Below are the code and all the weights of a small trained network. Each question names an input and a class and asks about switching units off, where a switched-off unit gives its printed mean instead of its output.

import numpy as np


def w(rows, s, z=0):
    codes = np.array(rows[::2]) - 128.0
    scale = np.full(codes.shape[1], s)
    scale[-1] = z or s
    return codes * scale


def norm(h):
    return h / np.sqrt((h * h).mean(-1, keepdims=True) + 1e-5)


def f(y):
    return np.maximum(y, 0)


def log_softmax(a):
    a = a - a.max(-1, keepdims=True)
    return a - np.log(np.exp(a).sum(-1, keepdims=True))


def net(x, mask):
    res = np.array(x, float).reshape(1, 5) / 4 @ E
    u = 0
    for l in range(4):
        y = f(norm(res) @ A[l][:, :-1].T + A[l][:, -1])
        res = res + np.where(mask[u : u + 6], y, B[l][:, -1]) @ B[l][:, :-1]
        u += 6
    return log_softmax(norm(res)[-1] @ U[:, :-1].T + U[:, -1])


A, B = {}, {}
E = w([
[158,137,87,64,164,125,189,69,155,127],'x0',
[74,169,185,143,157,39,75,169,158,189],'x1',
[80,182,167,160,99,142,89,167,139,118],'x2',
[79,138,180,107,128,154,123,179,211,102],'x3',
[45,246,136,71,120,131,135,66,157,111],'x4',
],0.013)
A[0] = w([
[103,157,127,62,158,160,137,115,183,80,18],'0.n1',
[28,213,118,128,84,140,70,99,102,130,3],'0.n2',
[80,189,171,151,72,122,77,107,113,130,105],'0.n3',
[68,197,122,84,118,177,151,101,173,90,91],'0.n4',
[154,44,157,206,94,196,115,239,109,123,67],'0.n5',
[22,154,244,164,141,78,58,195,177,166,24],'0.n6',
],0.011,0.0057)
B[0] = w([
[202,115,128,119,75,164,202,105,203,122,175],'0.n1',
[58,125,188,236,171,141,138,100,28,137,189],'0.n2',
[164,188,129,169,154,77,144,147,63,122,193],'0.n3',
[67,118,157,112,73,181,162,51,150,138,211],'0.n4',
[193,45,177,201,122,154,35,80,139,21,231],'0.n5',
[165,238,220,44,126,10,72,254,243,173,253],'0.n6',
],0.0089,0.012)
A[1] = w([
[92,179,73,153,148,161,115,147,108,116,46],'1.n1',
[147,95,60,103,168,98,119,111,109,166,3],'1.n2',
[216,49,44,143,179,65,142,94,88,186,47],'1.n3',
[121,154,84,112,77,171,109,180,83,107,28],'1.n4',
[93,172,141,40,126,89,81,255,181,166,2],'1.n5',
[105,127,133,72,141,151,98,144,112,161,24],'1.n6',
],0.0083,0.0047)
B[1] = w([
[107,120,143,127,104,77,141,128,103,164,132],'1.n1',
[146,128,90,140,90,69,160,85,140,189,155],'1.n2',
[92,131,32,109,216,56,122,159,40,232,242],'1.n3',
[138,126,223,160,102,157,139,193,166,128,129],'1.n4',
[200,105,172,119,163,4,178,254,139,199,254],'1.n5',
[193,125,104,168,207,51,207,86,173,119,128],'1.n6',
],0.0064,0.006)
A[2] = w([
[129,156,85,2,111,200,105,139,142,107,41],'2.n1',
[148,43,96,123,127,187,110,212,109,41,29],'2.n2',
[88,153,146,100,167,135,118,168,134,127,49],'2.n3',
[101,132,114,116,167,157,134,180,107,107,84],'2.n4',
[143,141,11,87,134,112,102,120,109,177,3],'2.n5',
[87,62,102,94,99,103,120,117,97,148,85],'2.n6',
],0.0067,0.0057)
B[2] = w([
[64,69,171,212,97,50,227,97,206,155,173],'2.n1',
[123,154,88,225,142,147,2,94,116,86,251],'2.n2',
[166,81,144,91,120,178,139,185,81,133,163],'2.n3',
[168,82,126,225,16,108,159,128,157,92,128],'2.n4',
[100,100,105,116,150,128,147,210,132,186,211],'2.n5',
[181,172,89,94,160,161,117,191,90,91,168],'2.n6',
],0.0056,0.0024)
A[3] = w([
[142,171,135,101,192,130,121,102,126,117,26],'3.n1',
[112,185,127,97,144,86,160,141,131,139,19],'3.n2',
[92,179,118,102,120,86,99,254,199,165,25],'3.n3',
[106,148,90,158,126,113,76,190,108,143,103],'3.n4',
[134,126,86,75,189,99,142,123,100,179,11],'3.n5',
[83,118,98,34,89,194,159,96,214,138,3],'3.n6',
],0.0099,0.0046)
B[3] = w([
[148,141,149,153,73,244,108,180,110,164,133],'3.n1',
[111,77,145,158,96,147,52,176,117,100,171],'3.n2',
[226,209,151,68,192,25,143,224,208,191,254],'3.n3',
[181,143,93,1,172,123,156,144,179,69,180],'3.n4',
[83,111,132,83,83,181,219,240,85,211,179],'3.n5',
[135,78,115,6,143,135,166,89,239,61,201],'3.n6',
],0.0065,0.0077)
U = w([
[87,128,119,45,96,213,214,37,218,95,86],'0',
[2,224,161,180,108,162,127,68,52,115,73],'1',
[203,21,88,198,147,156,31,135,105,32,141],'2',
[141,215,208,112,139,62,93,229,204,128,255],'3',
[149,92,27,84,178,121,179,149,56,212,76],'4',
],0.014,0.0037)

Each question gives the input, the list of numbers given to net, and the class t.
The units are the neurons (one row each of A and B). Each row of codes is followed by its name. A weight is (code - 128) times the scale printed after its matrix; where a second scale follows, it is the last column's (A, B and U).
mask holds one flag per neuron, layer by layer. A switched-off neuron (its flag False) gives its mean, the last column of its row in B, instead of its output. The means were averaged over made-up inputs and are rounded, as every weight is.
A unit's drop is (log p(t) with every unit on - log p(t) with that unit switched off) / (log p(t) with every unit on - log p(t) with every unit switched off).
The circuit of an input: a set's keep is (log p(t) with only the set's units on - log p(t) with every unit switched off) / (log p(t) with every unit on - log p(t) with every unit switched off). Starting from the 12 units with the biggest drops (on a tie, the unit counted first), units are removed one at a time, each time the one whose removal leaves the highest keep (on an exact tie, the one counted first), for as long as the keep stays at least 0.8.
circuit, biggest first: the units of the circuit, biggest drop first
unit that matters most: the unit with the biggest drop
k most important neurons: the k neurons with the biggest drops, biggest first
k most important neurons of layer l: the k neurons of layer l with the biggest drops, biggest first
drop when u is switched off: that unit's drop, to one decimal
input [5,0,7,1,5], class 1: circuit, biggest first	(0.n2; 0.n4)
input [-6,-5,5,5,-5], class 2: unit that matters most	0.n5
input [4,2,-5,6,-4], class 4: circuit, biggest first	(0.n6; 0.n5)
input [-8,-1,-5,-2,3], class 1: 2 most important neurons	(0.n2; 0.n6)
input [-6,-8,-8,-6,0], class 4: 3 most important neurons	(1.n3; 0.n5; 0.n4)
input [2,2,0,-2,-3], class 4: circuit, biggest first	(0.n6; 1.n3)
input [-3,8,-7,-6,-8], class 2: 4 most important neurons	(0.n5; 0.n6; 3.n3; 1.n5)
input [-1,-5,-5,1,0], class 4: 4 most important neurons	(0.n5; 0.n6; 0.n4; 1.n3)
input [2,-6,4,5,-2], class 2: 3 most important neurons	(0.n5; 0.n6; 2.n2)
input [-3,0,-5,3,6], class 0: 2 most important neurons of layer 0	(0.n4; 0.n1)
input [4,0,-4,3,-2], class 4: 2 most important neurons	(0.n6; 0.n4)
input [-1,-1,-4,-4,-2], class 4: drop when 1.n3 is switched off	0.2
input [5,6,1,-7,-3], class 4: drop when 0.n6 is switched off	0.6
input [-4,0,0,0,-3], class 2: circuit, biggest first	(0.n5)
input [1,0,-1,-3,4], class 1: drop when 0.n2 is switched off	0.4
input [6,5,-8,5,-6], class 4: drop when 0.n6 is switched off	0.7
